[ 11 -14  -2  56  -5   9  13  -3 -22  22  10  52  19  16 -18 -17 -13  -1
  63  10  22  37  -2  33  13  13   8  -7 -11  13  20  20  -5   5   1  10
  32  16]  F
[  2   3   0  12   7 -40 -15   6  15  -2  11 -57 -49 -27  -6   2   5 -16
  14 -12   7  13  10   1   0  -6  -2 -26 -15 -11 -28 -20   9   2 -25  44
  18  23]  P
[ -1  12  -1  16 -13 -18 -13  -2  11  -9   3 -31 -11  -4  -3   1   4  -9
  -5 -27  11   0  29   0  19   0  14  -4 -29   6 -13 -26   4  -6  -6  17
  22   3]  P
[  7  10   0 -38  -8   9  -6  -1  19  -5   8 -51 -48   7   4 -14 -29  -8
  18   5 -19  17   0  -8  12  -1  -7 -10  27 -14 -60   0 -17 -22 -17  -4
  -9  21]  S
[ -3   4 -11  24  -7 -12   5   3  -3  -8   2  27  28   1   9  -2  -8   2
  51 -16  -7   4  -4   2  18  -3   1   7  17  -5   5  -4   5 -13   7 -12
  -8  -1]  R
[  3  50  -2  -2  -4   8 -17  25  19  -8  11 -39 -54   4  -7 -14   0 -36
  42   0  13  34  -7  -3  -5 -14  -4 -17 -23  -5 -28  -5  -8   9 -19  19
  19  19]  F
[  8 -29  -4 -33   1  15 -11   6   9  21   9   3 -21  14 -18 -19  -4 -14
  44   2   8   2  14 -13 -24   1  -7   5 -27   2 -31   4 -22  23 -18  16
  -3  18]  R
[  0   5   2  26  -5   0  -2  -3   7  13  -3  20  27  11 -14   4  18  -9
 -14   4  -4  -8  12  -6 -13   6  -1  13 -61   8  -6  20  13  18   2 -19
  -3 -14]  P
[-19 -13   2 -68  18 -13 -11  -4  21  -5 -28  10 -48   1 -15 -23   7  -2
 -30  12 -15   4  -8  11  -7 -15   0  -9   1   7  -5 -14  -1   3  -5  -8
 -11   2]  S
[ -7   5   1   7   5  12 -18  11  18   4  -3 -19 -89  10 -13 -16  20 -19
  41  -6 -15  33  10   5 -33  -7 -17 -29  -6  -2 -46  -2  -2  15 -32  13
  10  17]  W
[  7 -12  14  -2 -13   1  -6   3   7   3  -1   8  10  -3 -17   2   6 -19
  10 -16  -3  24 -14   2  -7  19  10  25 -38   1  -1 -12  -5 -13  10  26
  16  13]  F
[ 12  -2 -11 -14  13 -23  -7  -7  12  -3   8 -42 -29  -1 -11 -10 -13   0
   7  -1   3 -21   4 -10  -2 -16 -16   0  25 -33  -2  24  -4 -14 -17  -6
 -21  -4]  S
[  8   4  -5  60  -4 -11  -7   4  23   7 -10 -52  -1  -9 -10  15  -5 -21
  26 -25   5  20   4   3  -2  -3  -5  -4 -33   8 -19 -23  -2 -10 -13   7
  26  21]  P
[-10  10  14 -37  17  -5  -2   8   7  -3 -13  25 -49  14  -1  -8   7 -13
   5   0 -24 -12   2  -9  -2 -14  -9  -4  13  -7  -8   8  -3  19 -13 -35
   7  10]  S
[  4 -14  -1  14   1 -16 -17  -1  18 -13  -2 -47 -70 -12   8  -8   9 -20
  38  -8   5  34  -2   4   5 -21 -11 -10  11 -14 -20 -23   6  -7 -16   9
  10  23]  S
[ -9   5  -9  63   4  -7 -12   7  17  13  -3 -10  12  10   6   7  10 -12
  12 -80  16 -20  11   0  -2   1 -32  10 -32   7   4  18  13   8  -2  19
  12 -13]  P
[   5    6    2  -71   11    5  -12    5   13   -1   14  -11 -114   16
   -3  -28   10  -12   54  -14    1   56    5   -1    0  -12   -6  -47
   36  -18  -42    9  -28    5  -30  -13   -8   43]  S
[ -8 -11   9 -44   5  -2  -2   5  29  -9  -2 -45  -5  -2   6   6  10  -5
  12 -11  -8  35   0  -3  -5  -4  -8   5  21  -9 -12 -19 -12 -25   9   6
 -21  -7]  S
[  1  -3   3  23 -61  -8   0 -11  28  -3   0 -43 -19 -15 -12   2  13  -5
 -12   3  15  20  71  20 -10  -8 -15 -15 -32  -6 -26 -29   8  -7 -15  27
  59  19]  P
[   3    8   -1   32   -7   -7  -16   -4    1    1    9    5 -103    6
    4  -31    8   -5   72   -5    2   25    1    1    4  -20  -25  -48
   55   -4   -1    6  -13   17  -35   21    3   29]  S
[  5  -3  24 -18  13  -2 -12  13 -19   9 -13  26 -30  12  -5 -10   5   5
  39   0 -19  20   4 -16   7   2  -1 -26  14  -5 -14   8  -4  11   0 -15
  -9 -12]  S
[  2   7  -3   2  -2   3 -18 -12  26  -6  22 -61 -32  -7  -2 -10  -8  -6
  13  -2   8  15   2   2   8  -3 -16 -20   0  -7 -16 -19 -10   4 -14   8
  22  15]  P
[ -2  -3 -18  13   3  -9 -19  -3  17  -2  -1 -35 -24  -9  -7   8  12   0
 -24 -15   0   4  10   0 -19   4  -7 -14 -27   3 -14 -10   4  -9 -17  22
  14   5]  P
[ 13   1   7  18  -6   0 -15   7  12  15  -4 -28 -48   0  -5 -21   5 -11
  45 -11  -3  10  -3  25   9 -13 -27   1  13  -8 -25  22  29  13 -18   6
   0  15]  F
[  9  -4   2   2  -6  14 -33 -26  17  22  29 -42  25   0   4 -11 -11   7
  63   1  18 -10   2 -12  18 -31 -13  12   2  -3 -37  11 -13  -5   1  21
 -11   2]  B
[ -2  -1   8 -23  10  15 -13   3  19   1  13 -42 -51  -3 -11 -16   4   1
   9  -1  10  10   6  -3   0  -2  -8 -10  -8 -11 -31 -10 -26   2 -19  16
  10  19]  S
[ -5 -10  -3   5   3 -21   7   8 -16  -3 -11  46  24   6  -2   8   8  -3
  11  10 -14 -14   1   9  -4  11   6  18 -29   9   9  13   8  16  14 -18
  15 -10]  F
[ 11  -3 -11  23   7  20   0   4  -5  20  26 -11  21  -1 -10  -5   0  -2
  47  -1   4   3   9   1   5  -3  -4   6 -29   3 -11   8  -6   7 -13  -3
   1   5]  F
[ -6 -10  -5  47   6  -8 -21   7  20  -7   7 -66 -43  -4 -14   7   7   0
 -10   0  33  23   9   6 -12   0 -12 -26 -24  -9 -41 -16   3  33 -30  30
  31  17]  P
[  0  -5   0  49   9  90  -7  -6   9 -10  11 -27 -49 -20  10  -5  -2  -3
  24  -4  -3  24   2  -7 -37  21  -1  -8 -17  -8 -26 -27 -14  12 -14   9
  -1  22]  R
[ -8   7 -13   5   3 -18  -6   0  19   1  11 -39 -43   9   8  -3   1   2
  20  -9   0  30   9  -3  18  -7   8 -18  -5  -2 -36 -14 -14   2 -20   4
   7  16]  F
[  8   5 -12 -28   0  -4  -5   3  30 -19   7 -36 -86   3   8 -14   4 -11
  22 -13  -6  26  -8  -7   0   1  -6 -37  48 -16 -21 -14  -6  -5 -26  -4
   0  30]  S
[ -3  -8   5 -17  -4 -10  -6 -12  -5 -13  12 -20 -73  -7  -4 -26  -2   9
  61 -10  16  71 -12   1 -14  -3  11 -28  33 -14 -28 -24 -20   4 -20  -2
  13  47]  S
[  1  30  -6  28 -21  -9  -4   5  10   4  -8 -30  -6  -4  -9  -1  -2   1
 -11  -5   9   0   5  -6  11  -3   1  -3 -10  13  -6  14   3   1 -13   8
  16  -1]  P
[ -2  -1  -6  21  14  -7 -17   1  38   0 -13 -54 -24 -11 -11   1   2  -6
 -26  -5  29   1  -1  -1   6  -7  -5 -17  -2   4 -26 -15   1  -7 -15  13
  21  12]  P
[-10   4   0  66  32  -3  -2  15   1  -8 -20  -7  29   8  -1   1  -1  -2
  -5  -7  10  -1  -6   4  -2  -5   2   8 -45  13  13  12  43  -2   6   2
  28 -10]  P
[  0   3  -3  68  -6  -6  -2   6  19   0  10 -39  -1  -1   2   3 -10  -3
  34 -12  -8  19  18  -1 -11  -4 -11  -7 -31  20 -14  -4  -6   0 -11  11
  19   8]  P
[ 29  -2   5  46 -10  -5  -3   9  12  -4   3  -3 -16  -3 -16  23   2  -2
 -25   9  12  17  13  18 -13  -9   2  -6 -40  10  -3 -12   4  43  -2  32
  32  -4]  F
[  4   8   1   4  -7 -18  -8  -4  -3 -11   3 -22 -18  -8   2  -5   1 -11
  11 -17   8  16   6   5  -8  -9  -7  -8 -11   1 -16  -3  -2  -3 -17   3
  -1 -10]  R
[  9  -3   5  44   6   0 -10  -1 -16  11  13 -11 -11   1   2  -6  -9 -10
  72  -8  -9  28  27   0   2 -11 -15   3 -15   5 -14  16   6  10  -4  21
  -9   3]  R
[  6   6  -5 -56   1  13  -9  -6  -2  -3  21 -10 -49 -14  10 -12   4  -5
  49   5 -10   8  -3 -10   6 -10  -2 -11  51 -11 -30  18 -15  25 -17  -3
 -32  -7]  R
[  1 -15  -5  23   1   1  -8  -4  15  17   1  -3 -14   1  -9   3  -1  -7
   6   4  12  27   6   4  -8  -5 -17 -12 -46  11 -13  -3   0   8 -14  22
  26   8]  P
[ -2   1  -2  41  -1 -18  -9   5   9  16  24  -8 -42  17  -5   8  -1 -22
  63  -7 -14 -31  28  -1  16   4 -21   1  22   3 -18  33  -7  24 -18   0
 -16 -17]  R
[ 37   4  -9  18   3   5 -12   5   7 -10 -10 -13   4  -7   5  28  -1  -8
 -45   4  -6   2   3   3  -3   2  -1  -6   7  -3   1  -5  12   4   0   5
   9  -6]  P
[ 12  -3   0  19 -14   1  -5 -12  -2  -6  35   9 -30  -3  -4 -19   1  -3
  67 -11   6  42  -4  -2   0 -23  -4  -9  12  -9 -25   7  -8   6 -20  12
  19  29]  F
[ -4  -3  24  23 -44   3 -11   1  13   2   3 -25 -12  -2  -9  11   4  -4
  -9  -4  10  -9   6   2   3 -35  -2 -28 -24  20  20  -7  -1  -3 -18  16
  29   8]  P

[ 11 -13  26 -12   5 -17   9  -8  14  31 -18  -8 -15 -16   9  39 -18  25
   2   1 -17  37  32  15  10  -2  -2  -1   9  -8  -6  11   3 -39  14  18
 -12 -21]  [73]
[ -5   8 -11 -17  16  13  -6   8  -4 -15  13   0   5  14   0 -15   7   3
   3  -5  13  -5  -9  14   4  -7   1   3   7   2 -16  -2 -14  16  -9   6
   6  11]  [76]
[  3  -2  13   4  -9   5  -1   2   0   8   1  -1   6   5  13   0   0   1
  -1   1  -3  -3   6  -8   4  -1 -13  -5  -2   1   6  -7   3  -4   9  -4
 -11  -5]  [77]
[-10   2   9   4  -1  -2  -3  11 -14   3   3   0   4  -3   5 -19  -2  12
   5  -5  10 -12   1  -2   7   3   1   2   2   3  -2  -9  -1   7   5  -8
  -5 -18]  [76]
[ -1   0   7   7   3  -8  -1  16  -1   2  -6   3   5  -4   4  14 -11   1
  -4   0   8   0   2   4  21   4 -18   3  14 -12   1   5  -4  -7   9  -8
  -6 -11]  [79]
[ -2 -10  12  -2  -7 -38  38  -5  13  23 -20  -4 -12  -5  -2  28  14  11
   1   3 -18  20  10   3  -2  -5  -6  -3   4  -7  10   9  -1 -20   0  10
  -5 -25]  [73]
[ -1  18  -6   6   6  -8   0  15  13   9  -4  -7   2  -1   0 -14   4  -1
  -6   5   0  -4  -1  14  10   3  -5   0  12  -5   5  -2  -6   1   1  -5
 -11  -6]  [79]
[  8  -5   6  -6 -15 -16  12  31  35  10 -15   5  -2 -10 -13   6   3   1
 -10   7   0   2  -9 -16 -15   2  12  -6  -1  -3  15  10  -6 -12 -11   0
 -10 -38]  [79]
[  2  10  -2   9  -3   0   2   5  -6   2   6   0  10  -3   1   0   2  -1
   2  49  15 -10  -7  -2  13   5  -2  11   0   1  -6   5  -9  12 -12 -15
 -16  14]  [73]
[ -7  17   0  14  -9  -6 -28   5 -15   7  -3   0  11   1   4   8   0 -15
  -3  -1  10 -14   8  -9  13   1 -17   6   1  -7  -1  -4 -12  -5   3 -10
  10   7]  [79]
[  0   1 -15   1  11   2  -2  17   7 -13   3   1  -8  -6  16 -10   0   1
   2  -1   7  -8 -12   7  -3  -5  -1   1   9   3  -8   3  -7   9 -10   0
  -2   2]  [76]
[  3   2   5   3  -3   3   9  30  11   3   0 -13  11 -10 -21  26   9   2
 -10   1   1  -1  -7   0  28   0 -21  -2   3   2  -6   4  -6  -8  23   6
 -12 -24]  [77]
[  0   8  12   6   0  -9   7  30  17  17  -5   9   1 -11   1   8  -2  17
  -5  -6 -11  17  17   7   0  -2  -8   5  22 -16   6   4 -30 -11  -1   3
 -20 -35]  [79]
[  9  -7   6  -2  -3  -2   5  31  39   7  -7   2   2  -3   0  -4  -5  22
  -2   3 -21  30   2  -4 -15   5   9  -9   7 -15   8  17 -15 -12 -12  22
  -8 -58]  [79]
[  6 -10   9   7   5  -6   1   1   5  11  -6  -2   0   0  -1  12   8   7
   4   1  24   8   2   1   1   0  -7   0   0  -3   9   6  -2 -12  12   1
 -10 -14]  [73]
[  2   1  16   5  -5 -19  -4  14  11  16   0   1  10 -14 -11  14  10  -1
  -9   3  -4  -5   8  -7  13   3  -2  -2   6  -8  16   6  -1  -8  17  -5
 -10 -21]  [73]
[ -5  10 -11   9  -1 -10   0  -3  -3  -3   6  -1   1   3   1   9  -2  -7
   3  -3   5 -13 -15  -3   8  -1   3  17   1   5   3  -5   1  12   2 -25
  -5  30]  [73]
[ -3   9 -37 -21  15   0  -3  42  21 -17   4   6  12  11 -11  -2   4   9
 -12  -3   7   0 -11  -7   2  -3 -26   5   7   1 -23   1 -10   9 -20   0
   1  25]  [76]
[ -6  -3  -5   5 -11  -3   1   0   4   2  -1  11   8  -3  -7  -8   6  -3
  -3  13  13 -24  -1   0   5  -1  -9  -1  -1   1  11  -5  -4   3  -7 -10
   1   5]  [79]
[ -1  15   4   6  -2  -2  -1  18  12   0  -6  11  -7  -6   7  -5   0   2
   2   6   6  13  -7  -5 -10   4  15   3   3 -15  22   8 -14   4 -12  -7
 -11 -27]  [79]
[  3  13   4   6  -2 -11  -4  29  34  20 -17   3   6 -10  -6   1   1   1
  -2   3   0  -1   0  -4   3   3  -8   1  14 -11  16   5  -6  -5   1  -6
 -16 -29]  [79]
[  7  -6  -2  -2  -2   0  -1  18  21  12  -5   3   3  -7  -4  -4   9   1
   0   2  -7  12  -2   2  -8   3   3  -1  12  -6   4   9  -2  -3  12   4
 -10 -36]  [79]
[  2  -7  15   0 -10 -13  -6  22  56  20  -4  -1  -2  -9   1  -5   2  -3
  -1   6   5  -7  -9  -6   6   4   0   0  -1   2   9  17   3   7  16 -13
 -13 -14]  [77]
[  1 -22   8   3 -16 -20  -2   2  23  11 -11   3  -5   4  -6  16  11   3
  -4  10   4 -11 -10 -13  -7  -6  -8 -10  -3  16   7   4   0   9  10 -16
  -9 -11]  [77]
[  2   5  12   5 -18 -19  -5  11   6  -7  -1  -2  11  -2   9   1   3  -4
  -3   2   5  -6  -3  -4   3   7   4  -4   5   2   8   6   7   8   1  -8
  -9  -7]  [73]
[ -6   9   4   3  -2   5  -4   2  -9   5  -1  -1   5  -3   9 -24   2  -9
  -6  -2   6 -10  -6  -6   5   7  -3   3   4   7   8  -3   3   7  -3 -12
  -1   4]  [76]
[ -2  -4  17   7  -9 -11   4   0  -6  10  -4   3   1  -7   6   8  -2 -11
   6   6   0   1   7   6   3   6  -5   4   1  -1   7  -1   5   3   0 -12
  -5   2]  [77]
[  3  -8  11   3   3 -13   5  -2  15  14  10   3  22 -11  -2  -7   1   5
 -13  -6   9   1  11  -5  -9   1   4  -4   2   6   7   3   4   4   9  -3
 -16  -4]  [76]
[  4 -13   8   6   4 -14   6  -7  12  15 -10  19   0 -10   8  16 -12   9
  -1  -3  -6  11   9   5  15  10  -9   4  10  -9   6   4   0 -19  -2  -2
 -12   7]  [73]
[  1  -2   8   1  -3  -6  -6  11  19  12 -10   7  -7 -11   2  11  -7   5
  -3   1 -18  17   5  -5  -7   9   4  -2   4   0   7  11  -9 -11  -5  12
  -5 -38]  [79]
[ -1 -11  16   6 -19  -9  -2 -45 -10  21 -16  -1  -8  -4  22 -45  -8 -16
  -5 -12  17 -10   5  -9 -29  10  29  -4  -3  13  15  -8  25   9  -1 -26
  -7 -13]  [77]
[  1 -17  25  -1  -5 -11   5 -27  17  21   0  -3   1  -7  20   1  -6   2
   1  -5  -3  21  11   1   6   1  10  -1   1   8  17   9  15  -2   4  -6
 -20  -8]  [76]
[ -5  -2   5   5  -3 -13  -1  11   2  12  -2  -5   3  -2   4 -12  -2  -8
   2   1   5 -13   1   1  17   4   2  -3   4   6   8 -14   8   3   3  -5
 -10   3]  [76]
[  2   6  14   5  -5  -3  -3 -13 -11  20  -3  -2   7   6  22 -11  -8  -6
   1   2   4  -5   2   2  17   4   2  16  -4   0   1   0  -1  -2   9 -12
 -12   2]  [77]
[  6   7   2   1  -8  -2   3  21  12   7  -2  10   3   2  -4 -10   0  -7
  -1  -5   1  -4  -7  -4 -12   2   8 -14   7  -1  14   7 -16   4  -4  -3
 -10 -23]  [79]
[ -7  -1  17   9  -4   0   1   1   2  13  -7  -4   3 -12   0  -6  -9 -11
  -8  -1 -13  -4  15  -5  -2  -2   7  -9   2  -5   5   0   5   1  17  -2
 -13 -17]  [77]
[  0  -3  10   0 -11  -5  -3  -2   4   0 -13  -3  -4   1   0  10  -2  10
  -4   0   4   4   0  -4 -11   0   8   0  -3  -2   3   2  -2  -3   1   3
  -1  -8]  [73]
[  3  -6  -3   8  -4  -4   1  12  12   7   4   1  -5  -6   6   2 -11   0
  -5   6   1  -2   4  -6  -6   1  -2   3  -3  -3  -5  -7  -5   3   1   7
   3  -1]  [76]
[  5   9  -6   6   5   1   3  10   0  10  -1   0   7  -4  10   5  -2 -10
 -23  -2  15 -10   4  -5  11  -2  -5  12   6  -3   6   3   2   2   5 -14
 -18  15]  [73]
[  1  -9  16   3 -11  -9   3 -10   8  19  -7  -5   7  -2   8 -11  -7  -9
   5   1   5  -7   0  -5 -13   5  12  -9   0   5   7   2  11   9  13 -11
  -9  -5]  [76]
[ -4   6   1   6 -12  -3   3   2 -13  -1  -1  -5  12   1  -4  14  -2 -12
  -8  -1  -1 -21   4   9  15   7  -9  10 -11  -2  -8  -4   4   5   8 -11
   5  15]  [79]

[-23  -4  -1   1 -10  -3  -4  12  -1  -1   2  16  -8   5   4   4   1   5
   8  13   8   0  -4   9  -4   3  -6  -1  -3   3  -6   0   3  -7   0  -3
   4  -4]  sirov
[-19  -2   0   0   2  -3   3   5  -7   0  14 -18   4   5 -13  -1   2  -6
   3  -7  -1   2   9 -12   2   4 -10  -2   2   6  -7  -6  -8   1   1  -6
  11 -11]  kinu
[ 7 -2 -2 -1  8 -1 10 -4 -4 -4 -2 -2 -5 -4  4 -2  2 -5  2 -4 -4 -1  1 -8
 -2 -3  2 -3  4 -3 -2 -2  5 -3  2 -6  2  5]  Rugov
[-26   1   6  10  29 -10 -27  11  13  -8   1  -6  13   3  -5  -5   6  -2
   2   2   1  -5  -2   2  17  17  -8  42   8   6 -10   4  -9  -2  18  15
   0  20]  tato
[-17  -3   1  -1  -3  -1   2   1  -3  -5   6 -12   3  -3 -17   1   0  -5
   6  -1  -1   1   4  -5   2   0 -10 -10  -1   5  -2   9   2  -3  -2  -2
   3  -6]  kinu
[-52 -14   1  -6 -29  14 -30  -3   7  -7  19 -28  -5   8 -10  12  17   7
  -1  18   3   4   4  13  43  12 -28   0   0  -5  12   1   1  18  -7  32
  -1   9]  tato
